Below is a small trained network, with its code and all its weights. Each question gives an input and a class and asks what happens when units are switched off, that is, made to give their printed mean instead of their output.

import numpy as np


def w(rows, s, z=0):
    codes = np.array(rows[::2]) - 128.0
    scale = np.full(codes.shape[1], s)
    scale[-1] = z or s
    return codes * scale


def norm(h):
    return h / np.sqrt((h * h).mean(-1, keepdims=True) + 1e-5)


def f(y):
    return np.maximum(y, 0)


def log_softmax(a):
    a = a - a.max(-1, keepdims=True)
    return a - np.log(np.exp(a).sum(-1, keepdims=True))


def net(x, mask):
    res = np.array(x, float).reshape(1, 8) / 4 @ E
    u = 0
    for l in range(4):
        y = f(norm(res) @ A[l][:, :-1].T + A[l][:, -1])
        res = res + np.where(mask[u : u + 6], y, B[l][:, -1]) @ B[l][:, :-1]
        u += 6
    return log_softmax(norm(res)[-1] @ U[:, :-1].T + U[:, -1])


A, B = {}, {}
E = w([
[106,187,2],'x0',
[139,129,124],'x1',
[134,130,125],'x2',
[129,128,130],'x3',
[151,125,118],'x4',
[51,36,66],'x5',
[225,209,175],'x6',
[134,128,129],'x7',
],0.0045)
A[0] = w([
[136,175,176,3],'0.n0',
[108,205,3,180],'0.n1',
[31,57,221,43],'0.n2',
[51,166,46,141],'0.n3',
[165,229,167,137],'0.n4',
[177,172,239,110],'0.n5',
],0.0055,0.0036)
B[0] = w([
[160,97,100,132],'0.n0',
[79,238,197,254],'0.n1',
[68,17,162,180],'0.n2',
[169,255,175,212],'0.n3',
[218,98,142,216],'0.n4',
[186,59,202,217],'0.n5',
],0.0045,0.0042)
A[1] = w([
[3,67,74,233],'1.n0',
[44,218,152,2],'1.n1',
[38,86,60,180],'1.n2',
[198,69,96,75],'1.n3',
[219,48,152,79],'1.n4',
[4,129,121,160],'1.n5',
],0.0061,0.0034)
B[1] = w([
[254,115,131,252],'1.n0',
[104,116,78,174],'1.n1',
[230,138,128,209],'1.n2',
[110,13,248,139],'1.n3',
[71,123,196,192],'1.n4',
[194,125,78,218],'1.n5',
],0.0061,0.0041)
A[2] = w([
[32,2,158,206],'2.n0',
[163,86,148,66],'2.n1',
[207,161,170,246],'2.n2',
[53,1,30,255],'2.n3',
[175,156,189,214],'2.n4',
[58,199,94,74],'2.n5',
],0.0068,0.0032)
B[2] = w([
[212,16,63,171],'2.n0',
[129,72,133,151],'2.n1',
[26,217,171,254],'2.n2',
[255,169,54,157],'2.n3',
[15,206,100,222],'2.n4',
[83,27,129,149],'2.n5',
],0.0051,0.0072)
A[3] = w([
[255,130,224,12],'3.n0',
[18,159,144,102],'3.n1',
[162,158,153,189],'3.n2',
[62,180,93,6],'3.n3',
[24,112,171,203],'3.n4',
[67,144,95,2],'3.n5',
],0.0081,0.0024)
B[3] = w([
[3,22,160,252],'3.n0',
[147,50,19,227],'3.n1',
[111,108,156,234],'3.n2',
[80,75,50,198],'3.n3',
[121,46,62,230],'3.n4',
[94,138,83,148],'3.n5',
],0.0053,0.0034)
U = w([
[98,35,156,252],'0',
[20,177,24,160],'1',
[219,52,73,100],'2',
[254,188,37,8],'3',
[77,149,210,92],'4',
[115,212,133,129],'5',
],0.0092,0.0031)

Each question gives the input, the list of numbers given to net, and the class t.
The units are the neurons (one row each of A and B). Each row of codes is followed by its name. A weight is (code - 128) times the scale printed after its matrix; where a second scale follows, it is the last column's (A, B and U).
mask holds one flag per neuron, layer by layer. A switched-off neuron (its flag False) gives its mean, the last column of its row in B, instead of its output. The means were averaged over made-up inputs and are rounded, as every weight is.
A unit's drop is (log p(t) with every unit on - log p(t) with that unit switched off) / (log p(t) with every unit on - log p(t) with every unit switched off).
The circuit of an input: a set's keep is (log p(t) with only the set's units on - log p(t) with every unit switched off) / (log p(t) with every unit on - log p(t) with every unit switched off). Starting from the 12 units with the biggest drops (on a tie, the unit counted first), units are removed one at a time, each time the one whose removal leaves the highest keep (on an exact tie, the one counted first), for as long as the keep stays at least 0.8.
units of the circuit, in order: the units of the circuit, biggest drop first
top k neurons: the k neurons with the biggest drops, biggest first
k most important neurons of layer l: the k neurons of layer l with the biggest drops, biggest first
drop of u: that unit's drop, to one decimal
input [-1,1,5,3,-8,-6,-2,-2], class 0: units of the circuit, in order -> [0.n1 0.n3]
input [8,-4,1,7,8,4,-4,-2], class 3: 2 most important neurons of layer 2 -> [2.n4 2.n2]
input [1,0,3,-2,0,-4,0,-5], class 1: top 2 neurons -> [1.n0 2.n4]
input [-8,5,5,-4,1,4,-1,-1], class 2: top 2 neurons -> [2.n0 0.n1]
input [-3,-4,3,-1,-6,3,-1,-4], class 2: top 3 neurons -> [0.n2 0.n1 0.n3]
input [2,1,-4,-6,0,-8,0,-3], class 1: 3 most important neurons of layer 1 -> [1.n0 1.n2 1.n5]
input [0,-7,-7,-1,2,4,8,-8], class 0: top 3 neurons -> [0.n1 0.n3 1.n3]
input [5,2,3,2,5,3,8,-3], class 1: 3 most important neurons of layer 1 -> [1.n0 1.n2 1.n5]
input [-7,6,0,7,2,7,-7,2], class 2: top neuron -> [2.n3]
input [-4,-8,4,6,8,2,-2,3], class 2: top 2 neurons -> [0.n1 0.n2]
input [-8,3,-3,8,-7,7,-5,4], class 2: 2 most important neurons of layer 2 -> [2.n3 2.n0]
input [0,7,-5,-5,6,8,-2,-3], class 2: drop of 0.n2 -> 0.0
input [3,8,8,-4,-5,6,0,7], class 3: drop of 3.n0 -> 0.2
input [0,1,5,0,2,5,-7,-8], class 2: drop of 2.n4 -> 0.1
input [1,2,-2,7,6,-8,-6,7], class 1: most important neuron of layer 3 -> [3.n1]
